Below are the code and all the weights of a small trained network. Each question names an input and a target symbol and asks about switching units off, where a switched-off unit gives its printed mean instead of its output.

import numpy as np


def w(rows, s, z=0):
    codes = np.array(rows[::2]) - 128.0
    scale = np.full(codes.shape[1], s)
    scale[-1] = z or s
    return codes * scale


def f(y):
    return np.maximum(y, 0)


def softmax(a):
    e = np.exp(a - a.max(-1, keepdims=True))
    return e / e.sum(-1, keepdims=True)


def log_softmax(a):
    a = a - a.max(-1, keepdims=True)
    return a - np.log(np.exp(a).sum(-1, keepdims=True))


def net(x, mask):
    ids = ['βγεζηλμσφ'.index(c) for c in x.split()]
    T = len(ids)
    res = E[ids] + P[:T]
    u = 0
    for l in range(2):
        r = res
        for j in range(3):
            rows = slice(3 * j, 3 * j + 3)
            q, k, v = (r @ M[l][rows].T for M in (Q, K, V))
            z = softmax(np.where(np.tri(T) > 0, q @ k.T / 3**0.5, -1e9)) @ v
            o = O[l][rows]
            res = res + np.where(mask[u + j], z, o[:, -1]) @ o[:, :-1]
        u += 3
        y = f(res @ A[l][:, :-1].T + A[l][:, -1])
        res = res + np.where(mask[u : u + 4], y, B[l][:, -1]) @ B[l][:, :-1]
        u += 4
    return log_softmax(res[-1] @ U[:, :-1].T + U[:, -1])


Q, K, V, O, A, B = {}, {}, {}, {}, {}, {}
E = w([
[137,108,159,37,170,139,129,93],'β',
[33,28,185,65,71,177,77,159],'γ',
[86,76,171,154,37,158,135,184],'ε',
[90,142,176,132,49,169,243,8],'ζ',
[163,254,185,166,77,59,161,112],'η',
[83,186,128,175,71,136,55,119],'λ',
[112,120,95,61,154,30,114,57],'μ',
[143,130,235,134,201,140,133,111],'σ',
[131,163,43,65,150,72,91,205],'φ',
],0.017)
P = w([
[64,95,156,165,245,139,172,123],'0',
[105,124,139,179,135,85,81,161],'1',
[118,95,113,124,107,128,117,131],'2',
[128,121,129,134,110,112,104,149],'3',
[151,119,120,124,111,143,124,137],'4',
[124,144,170,131,70,154,126,122],'5',
[160,149,154,124,109,125,103,166],'6',
[145,148,155,113,76,128,108,139],'7',
[191,132,151,120,106,153,134,153],'8',
[161,170,168,101,76,140,113,154],'9',
],0.013)
Q[0] = w([
[142,139,73,165,138,178,141,109],'0.h1',
[77,104,201,111,153,87,104,143],'0.h1',
[161,126,148,153,167,164,143,70],'0.h1',
[166,115,114,155,163,103,181,74],'0.h2',
[154,177,2,199,95,141,139,145],'0.h2',
[134,118,97,129,131,163,143,172],'0.h2',
[107,139,119,161,144,204,125,96],'0.h3',
[110,123,121,142,179,70,133,64],'0.h3',
[133,85,128,123,113,99,164,163],'0.h3',
],0.0092)
K[0] = w([
[75,120,145,131,132,119,131,202],'0.h1',
[128,125,77,137,134,127,148,186],'0.h1',
[54,149,70,133,161,139,155,129],'0.h1',
[97,95,162,181,161,100,148,115],'0.h2',
[163,96,166,113,92,128,119,117],'0.h2',
[164,89,255,190,91,104,78,119],'0.h2',
[162,125,110,170,122,200,93,73],'0.h3',
[121,163,106,105,191,55,139,28],'0.h3',
[150,48,104,108,109,139,216,199],'0.h3',
],0.0083)
V[0] = w([
[130,124,175,83,87,128,146,126],'0.h1',
[1,149,135,101,168,50,141,181],'0.h1',
[156,174,104,67,145,182,130,132],'0.h1',
[162,203,32,134,121,198,189,190],'0.h2',
[38,139,88,126,106,114,204,94],'0.h2',
[155,87,192,220,200,100,84,110],'0.h2',
[84,198,135,142,92,177,104,46],'0.h3',
[134,132,148,85,109,86,97,151],'0.h3',
[129,131,97,174,205,8,160,103],'0.h3',
],0.0083)
O[0] = w([
[122,48,82,37,134,93,165,146,149],'0.h1',
[135,108,140,57,88,102,133,231,254],'0.h1',
[161,2,111,40,82,130,126,101,95],'0.h1',
[150,61,48,116,68,118,210,139,83],'0.h2',
[112,168,77,94,150,176,140,162,166],'0.h2',
[128,133,179,115,95,133,102,202,107],'0.h2',
[130,169,140,102,70,101,122,207,140],'0.h3',
[199,131,176,200,61,123,104,96,172],'0.h3',
[121,161,204,87,86,237,155,107,107],'0.h3',
],0.0072,0.0061)
A[0] = w([
[129,207,137,190,116,98,164,205,125],'0.n1',
[62,71,118,52,172,151,117,126,165],'0.n2',
[196,180,191,70,159,3,199,23,234],'0.n3',
[79,146,164,172,209,133,151,47,6],'0.n4',
],0.006,0.0026)
B[0] = w([
[107,31,111,95,64,168,213,126,233],'0.n1',
[66,139,183,109,254,49,127,45,191],'0.n2',
[65,99,149,99,145,205,133,96,254],'0.n3',
[127,175,89,247,201,148,79,134,140],'0.n4',
],0.01,0.0055)
Q[1] = w([
[139,175,169,190,156,97,202,75],'1.h1',
[132,48,255,42,158,191,237,76],'1.h1',
[112,116,149,191,186,141,144,78],'1.h1',
[108,70,96,165,102,101,74,168],'1.h2',
[158,150,104,170,112,119,98,113],'1.h2',
[159,157,59,64,135,76,92,201],'1.h2',
[137,51,225,107,93,189,211,111],'1.h3',
[155,158,132,62,132,165,142,170],'1.h3',
[168,75,39,160,39,118,43,192],'1.h3',
],0.009)
K[1] = w([
[107,118,201,63,237,160,76,144],'1.h1',
[2,134,160,131,202,170,173,182],'1.h1',
[30,162,176,119,77,166,99,127],'1.h1',
[174,84,106,134,112,64,109,140],'1.h2',
[177,158,96,94,99,170,136,152],'1.h2',
[202,48,154,124,95,141,113,70],'1.h2',
[46,155,98,139,157,88,182,186],'1.h3',
[101,72,197,148,136,165,168,95],'1.h3',
[215,120,105,175,105,83,121,79],'1.h3',
],0.0098)
V[1] = w([
[158,97,111,151,180,93,77,126],'1.h1',
[162,206,119,64,118,94,124,132],'1.h1',
[62,185,153,228,99,153,29,85],'1.h1',
[116,16,150,93,131,83,86,85],'1.h2',
[177,131,216,204,120,145,80,133],'1.h2',
[119,58,148,97,112,135,28,175],'1.h2',
[103,146,136,179,98,95,90,254],'1.h3',
[127,82,175,159,156,104,221,161],'1.h3',
[168,28,198,185,35,100,190,130],'1.h3',
],0.0094)
O[1] = w([
[165,2,154,120,100,106,37,122,86],'1.h1',
[117,91,157,30,52,89,180,178,111],'1.h1',
[179,208,244,174,215,184,132,231,126],'1.h1',
[43,169,209,162,157,172,118,84,194],'1.h2',
[163,37,194,131,182,99,190,61,80],'1.h2',
[68,105,151,125,237,142,171,79,191],'1.h2',
[196,53,19,130,162,173,222,145,158],'1.h3',
[102,88,82,200,162,54,121,69,221],'1.h3',
[121,164,145,155,121,165,156,64,2],'1.h3',
],0.0073,0.0097)
A[1] = w([
[149,204,89,131,54,48,85,58,102],'1.n1',
[72,181,107,189,185,45,129,123,165],'1.n2',
[150,253,82,104,28,70,40,140,1],'1.n3',
[110,104,64,175,166,182,207,224,168],'1.n4',
],0.0052,0.0023)
B[1] = w([
[221,143,130,124,210,103,213,242,210],'1.n1',
[128,145,175,69,54,66,57,87,231],'1.n2',
[121,84,138,197,144,157,70,139,238],'1.n3',
[191,144,86,128,1,147,73,116,254],'1.n4',
],0.0079,0.0081)
U = w([
[145,158,171,93,75,94,52,101,50],'β',
[3,156,98,134,195,167,112,183,2],'γ',
[123,152,89,167,132,102,43,83,113],'ε',
[118,184,106,139,142,72,73,161,136],'ζ',
[117,199,135,123,129,35,147,137,108],'η',
[126,196,102,70,156,213,69,139,230],'λ',
[113,166,166,50,127,123,115,174,67],'μ',
[153,145,160,121,133,57,125,131,192],'σ',
[90,93,110,53,109,86,116,171,191],'φ',
],0.0064,0.0029)

Each question gives the input, a string of symbols that net reads in full, and the target symbol t.
The units are the heads (3 rows each of Q, K, V and O) and the neurons (one row each of A and B). Each row of codes is followed by its name. A weight is (code - 128) times the scale printed after its matrix; where a second scale follows, it is the last column's (O, A, B and U).
mask holds one flag per unit, layer by layer, with each layer's heads first. A switched-off unit (its flag False) gives its mean, the last column of its rows in O or B, instead of its output. The means were averaged over made-up inputs and are rounded, as every weight is.
A unit's drop is (log p(t) with every unit on - log p(t) with that unit switched off) / (log p(t) with every unit on - log p(t) with every unit switched off).
The circuit of an input: a set's keep is (log p(t) with only the set's units on - log p(t) with every unit switched off) / (log p(t) with every unit on - log p(t) with every unit switched off). Starting from the 12 units with the biggest drops (on a tie, the unit counted first), units are removed one at a time, each time the one whose removal leaves the highest keep (on an exact tie, the one counted first), for as long as the keep stays at least 0.8.
units of the circuit, in order: the units of the circuit, biggest drop first
most important unit: the unit with the biggest drop
k most important neurons: the k neurons with the biggest drops, biggest first
heads that matter: for each layer, one digit per head in row order, 1 if its drop is at least 0.15 and else 0, layers parted by /
input ζ ε λ λ σ φ, target φ: most important unit	1.h1
input β φ φ λ λ, target λ: units of the circuit, in order	1.h3, 0.n2
input σ λ ζ μ ζ ζ, target σ: units of the circuit, in order	1.h2, 0.n4, 0.h2
input γ ζ φ σ σ λ ε φ μ μ, target γ: units of the circuit, in order	0.n3, 1.h2, 0.n2
input ζ γ φ φ φ λ φ σ, target ζ: heads that matter	001 / 011
input σ φ φ φ ζ β μ γ, target γ: heads that matter	101 / 011
input λ γ σ η ζ β, target λ: units of the circuit, in order	1.h3, 1.h1
input φ ζ ζ ζ σ η σ, target φ: units of the circuit, in order	1.h1, 0.h2
input ε η ε σ σ η φ η ζ ζ, target ε: units of the circuit, in order	1.h3, 1.h1
input λ φ η σ ε, target ε: heads that matter	001 / 101
input η ε μ σ μ β λ, target λ: heads that matter	000 / 101
input η μ σ η ζ μ φ λ γ μ, target η: 2 most important neurons	0.n1, 1.n1
input β λ ζ η φ γ η η, target β: 2 most important neurons	0.n2, 0.n3
input γ γ φ γ ζ φ, target γ: units of the circuit, in order	1.h2
input γ σ β, target γ: units of the circuit, in order	1.h2, 0.n2
input ζ γ ε λ φ, target φ: heads that matter	000 / 100
input σ σ φ ε γ σ β, target σ: heads that matter	010 / 110
input μ ε φ ζ β ζ, target μ: heads that matter	011 / 101
input λ ε β ζ σ μ η η, target λ: 2 most important neurons	0.n3, 0.n1
input ζ γ γ, target γ: most important neuron	0.n2
input ζ φ λ φ φ λ, target φ: heads that matter	000 / 100
input η φ λ σ, target η: heads that matter	011 / 101
input γ σ ζ φ η γ σ, target γ: 3 most important neurons	0.n2, 0.n3, 1.n4
input γ ε μ φ μ η ζ β φ η, target γ: 2 most important neurons	0.n3, 0.n2
